Below is a small trained network, with its code and all its weights. Each question gives an input and a class and asks what happens when units are switched off, that is, made to give their printed mean instead of their output.

import numpy as np


def w(rows, s, z=0):
    codes = np.array(rows[::2]) - 128.0
    scale = np.full(codes.shape[1], s)
    scale[-1] = z or s
    return codes * scale


def f(y):
    return y / 2 * (1 + np.tanh(0.7978845608 * (y + 0.044715 * y**3)))


def log_softmax(a):
    a = a - a.max(-1, keepdims=True)
    return a - np.log(np.exp(a).sum(-1, keepdims=True))


def net(x, mask):
    res = np.array(x, float).reshape(1, 4) / 4 @ E
    y = f(res @ A[0][:, :-1].T + A[0][:, -1])
    res = res + np.where(mask, y, B[0][:, -1]) @ B[0][:, :-1]
    return log_softmax(res[-1] @ U[:, :-1].T + U[:, -1])


A, B = {}, {}
E = w([
[79,74,55],'x0',
[2,148,147],'x1',
[122,92,249],'x2',
[130,234,138],'x3',
],0.0094)
A[0] = w([
[111,82,80,121],'n1',
[173,86,241,163],'n2',
[204,118,120,187],'n3',
[82,175,187,217],'n4',
[141,35,4,127],'n5',
[104,59,89,159],'n6',
[76,107,104,125],'n7',
[134,196,101,254],'n8',
[98,194,110,200],'n9',
[87,64,165,114],'n10',
[48,123,48,241],'n11',
[98,176,154,67],'n12',
[108,86,214,118],'n13',
[150,223,97,74],'n14',
],0.012,0.0073)
B[0] = w([
[170,113,75,164],'n1',
[110,176,195,213],'n2',
[201,231,159,185],'n3',
[2,112,125,206],'n4',
[211,131,53,224],'n5',
[201,48,98,187],'n6',
[148,62,136,163],'n7',
[74,156,69,209],'n8',
[78,160,76,189],'n9',
[113,77,143,171],'n10',
[149,113,51,246],'n11',
[56,117,154,139],'n12',
[68,63,228,182],'n13',
[86,117,117,163],'n14',
],0.01,0.012)
U = w([
[107,50,136,94],'0',
[95,143,99,147],'1',
[176,189,140,150],'2',
[236,96,95,141],'3',
[151,134,105,22],'4',
[141,101,249,107],'5',
[132,113,119,31],'6',
[148,199,111,255],'7',
],0.014,0.011)

Each question gives the input, the list of numbers given to net, and the class t.
The units are the neurons (one row each of A and B). Each row of codes is followed by its name. A weight is (code - 128) times the scale printed after its matrix; where a second scale follows, it is the last column's (A, B and U).
mask holds one flag per neuron, in row order. A switched-off neuron (its flag False) gives its mean, the last column of its row in B, instead of its output. The means were averaged over made-up inputs and are rounded, as every weight is.
A unit's drop is (log p(t) with every unit on - log p(t) with that unit switched off) / (log p(t) with every unit on - log p(t) with every unit switched off).
The circuit of an input: a set's keep is (log p(t) with only the set's units on - log p(t) with every unit switched off) / (log p(t) with every unit on - log p(t) with every unit switched off). Starting from the 12 units with the biggest drops (on a tie, the unit counted first), units are removed one at a time, each time the one whose removal leaves the highest keep (on an exact tie, the one counted first), for as long as the keep stays at least 0.8.
circuit, biggest first: the units of the circuit, biggest drop first
most important unit: the unit with the biggest drop
k most important neurons: the k neurons with the biggest drops, biggest first
drop when u is switched off: that unit's drop, to one decimal
input [-7,-5,-6,-3], class 2: most important unit -> n3
input [-4,1,0,3], class 1: circuit, biggest first -> n4, n3
input [4,7,1,-8], class 3: circuit, biggest first -> n5, n6
input [6,5,0,1], class 3: circuit, biggest first -> n11, n13, n6, n7
input [0,-7,-5,3], class 7: circuit, biggest first -> n6, n3
input [-1,1,1,5], class 1: 3 most important neurons -> n4, n3, n5
input [4,2,4,4], class 0: 3 most important neurons -> n3, n5, n2
input [-4,7,6,8], class 1: 3 most important neurons -> n4, n9, n8
input [-2,6,6,8], class 1: 2 most important neurons -> n4, n9
input [-3,4,-3,4], class 1: drop when n4 is switched off -> 0.1
input [4,-3,5,-8], class 3: drop when n6 is switched off -> 0.2
input [1,-6,8,-2], class 5: drop when n5 is switched off -> 0.0
